Below is a small trained network, with its code and all its weights. Each question gives an input and a target symbol and asks what happens when units are switched off, that is, made to give their printed mean instead of their output.

import numpy as np


def w(rows, s, z=0):
    codes = np.array(rows[::2]) - 128.0
    scale = np.full(codes.shape[1], s)
    scale[-1] = z or s
    return codes * scale


def softmax(a):
    e = np.exp(a - a.max(-1, keepdims=True))
    return e / e.sum(-1, keepdims=True)


def log_softmax(a):
    a = a - a.max(-1, keepdims=True)
    return a - np.log(np.exp(a).sum(-1, keepdims=True))


def net(x, mask):
    ids = ['ΓΣΨαβδζηλμξπφω'.index(c) for c in x.split()]
    T = len(ids)
    res = E[ids] + P[:T]
    u = 0
    for l in range(3):
        r = res
        for j in range(3):
            rows = slice(2 * j, 2 * j + 2)
            q, k, v = (r @ M[l][rows].T for M in (Q, K, V))
            z = softmax(np.where(np.tri(T) > 0, q @ k.T / 2**0.5, -1e9)) @ v
            o = O[l][rows]
            res = res + np.where(mask[u + j], z, o[:, -1]) @ o[:, :-1]
        u += 3
    return log_softmax(res[-1] @ U[:, :-1].T + U[:, -1])


Q, K, V, O = {}, {}, {}, {}
E = w([
[97,198,211],'Γ',
[69,255,241],'Σ',
[169,94,146],'Ψ',
[168,98,142],'α',
[154,124,159],'β',
[166,96,147],'δ',
[167,102,147],'ζ',
[153,131,163],'η',
[202,19,104],'λ',
[108,197,201],'μ',
[178,85,139],'ξ',
[170,98,145],'π',
[122,184,194],'φ',
[130,164,182],'ω',
],0.0092)
P = w([
[105,74,236],'0',
[242,202,163],'1',
[94,100,197],'2',
[253,172,139],'3',
[66,102,163],'4',
[251,163,129],'5',
[40,116,117],'6',
[247,166,126],'7',
[6,124,65],'8',
[217,193,142],'9',
],0.012)
Q[0] = w([
[121,116,164],'0.h0',
[105,123,173],'0.h0',
[255,174,170],'0.h1',
[101,114,130],'0.h1',
[156,140,170],'0.h2',
[134,146,143],'0.h2',
],0.016)
K[0] = w([
[170,163,126],'0.h0',
[169,180,146],'0.h0',
[2,139,7],'0.h1',
[184,150,210],'0.h1',
[209,186,98],'0.h2',
[142,164,156],'0.h2',
],0.0091)
V[0] = w([
[56,159,135],'0.h0',
[179,93,198],'0.h0',
[125,185,168],'0.h1',
[55,233,170],'0.h1',
[2,33,151],'0.h2',
[109,162,15],'0.h2',
],0.0085)
O[0] = w([
[159,126,152,86],'0.h0',
[80,120,127,238],'0.h0',
[92,129,83,158],'0.h1',
[103,108,8,139],'0.h1',
[118,137,200,2],'0.h2',
[153,152,111,8],'0.h2',
],0.011,0.007)
Q[1] = w([
[186,134,181],'1.h0',
[254,193,135],'1.h0',
[163,124,160],'1.h1',
[163,150,132],'1.h1',
[178,130,180],'1.h2',
[79,139,105],'1.h2',
],0.011)
K[1] = w([
[91,119,225],'1.h0',
[72,66,213],'1.h0',
[223,200,73],'1.h1',
[253,174,122],'1.h1',
[226,164,151],'1.h2',
[50,93,126],'1.h2',
],0.0065)
V[1] = w([
[120,44,164],'1.h0',
[96,110,222],'1.h0',
[20,64,223],'1.h1',
[143,152,121],'1.h1',
[148,115,138],'1.h2',
[80,100,254],'1.h2',
],0.0071)
O[1] = w([
[154,107,129,169],'1.h0',
[219,124,215,157],'1.h0',
[56,4,68,254],'1.h1',
[254,128,140,107],'1.h1',
[144,145,97,127],'1.h2',
[87,33,25,215],'1.h2',
],0.0044,0.0089)
Q[2] = w([
[123,141,176],'2.h0',
[185,111,153],'2.h0',
[137,53,184],'2.h1',
[37,215,144],'2.h1',
[82,105,205],'2.h2',
[83,119,2],'2.h2',
],0.0092)
K[2] = w([
[161,145,180],'2.h0',
[217,81,235],'2.h0',
[119,75,198],'2.h1',
[90,196,125],'2.h1',
[98,240,24],'2.h2',
[3,30,169],'2.h2',
],0.0074)
V[2] = w([
[144,255,87],'2.h0',
[69,149,119],'2.h0',
[182,32,46],'2.h1',
[147,201,119],'2.h1',
[45,99,170],'2.h2',
[25,130,218],'2.h2',
],0.0068)
O[2] = w([
[127,97,202,3],'2.h0',
[163,85,119,147],'2.h0',
[34,181,137,242],'2.h1',
[144,105,73,12],'2.h1',
[254,106,150,242],'2.h2',
[192,57,191,222],'2.h2',
],0.0078,0.012)
U = w([
[64,90,75,113],'Γ',
[149,155,254,100],'Σ',
[107,144,118,208],'Ψ',
[136,156,119,122],'α',
[128,159,121,143],'β',
[213,139,182,94],'δ',
[133,158,124,135],'ζ',
[197,119,115,50],'η',
[108,51,133,211],'λ',
[165,117,64,2],'μ',
[127,157,139,140],'ξ',
[126,159,113,154],'π',
[174,117,88,32],'φ',
[220,132,175,93],'ω',
],0.0097,0.0053)

Each question gives the input, a string of symbols that net reads in full, and the target symbol t.
The units are the heads (2 rows each of Q, K, V and O). Each row of codes is followed by its name. A weight is (code - 128) times the scale printed after its matrix; where a second scale follows, it is the last column's (O and U).
mask holds one flag per head, layer by layer. A switched-off head (its flag False) gives its mean, the last column of its rows in O, instead of its output. The means were averaged over made-up inputs and are rounded, as every weight is.
A unit's drop is (log p(t) with every unit on - log p(t) with that unit switched off) / (log p(t) with every unit on - log p(t) with every unit switched off).
The circuit of an input: a set's keep is (log p(t) with only the set's units on - log p(t) with every unit switched off) / (log p(t) with every unit on - log p(t) with every unit switched off). Starting from all 9 units, units are removed one at a time, each time the one whose removal leaves the highest keep (on an exact tie, the one counted first), for as long as the keep stays at least 0.8.
circuit, biggest first: the units of the circuit, biggest drop first
most important unit: the unit with the biggest drop
heads that matter: for each layer, one digit per head in row order, 1 if its drop is at least 0.15 and else 0, layers parted by /
drop when u is switched off: that unit's drop, to one decimal
input Σ α β η Σ β, target Γ: heads that matter	011 / 100 / 010
input ζ ξ ζ ω β β, target δ: most important unit	0.h2
input β ω Ψ π η β, target ω: circuit, biggest first	(0.h2 2.h2 1.h1)
input η δ λ φ, target Σ: heads that matter	010 / 111 / 100
input η ω Σ β ω ω λ λ η ω, target ω: heads that matter	011 / 010 / 001
input α η Γ β η α β β η δ, target ω: heads that matter	111 / 010 / 001
input β Σ λ ξ, target Σ: circuit, biggest first	(0.h1 1.h1 2.h0)
input ω λ λ α, target Σ: circuit, biggest first	(0.h1 1.h1 2.h0)
input λ Ψ η π β η Σ α, target Γ: circuit, biggest first	(0.h1 1.h0)
input Σ μ α Ψ α π ζ η λ Σ, target Σ: circuit, biggest first	(0.h1 2.h0)
input η ξ μ α β η β ξ, target δ: circuit, biggest first	(0.h2 1.h1 2.h2)
input λ η β μ Ψ ξ ξ δ β Γ, target ω: circuit, biggest first	(0.h2 2.h2 1.h1 0.h1)
input λ η ω α π β λ α Σ η, target Γ: heads that matter	010 / 100 / 010
input ξ β ζ ξ ω η η ξ Σ β, target Γ: heads that matter	010 / 100 / 010
input η β η φ, target ω: most important unit	0.h2
input α δ π η ω η λ λ, target Σ: heads that matter	011 / 111 / 100
input Γ π Σ π φ δ λ ω, target Σ: heads that matter	010 / 011 / 100
input ζ β α λ Γ α η π, target ω: drop when 2.h2 is switched off	0.6
input φ ω λ Γ λ π, target Σ: drop when 1.h0 is switched off	0.1
input π π Σ, target λ: drop when 1.h1 is switched off	0.2
input β Γ Γ η φ β Ψ η η ξ, target ω: most important unit	0.h1
input ζ ξ α Ψ δ ξ η Γ, target ω: drop when 2.h2 is switched off	0.7
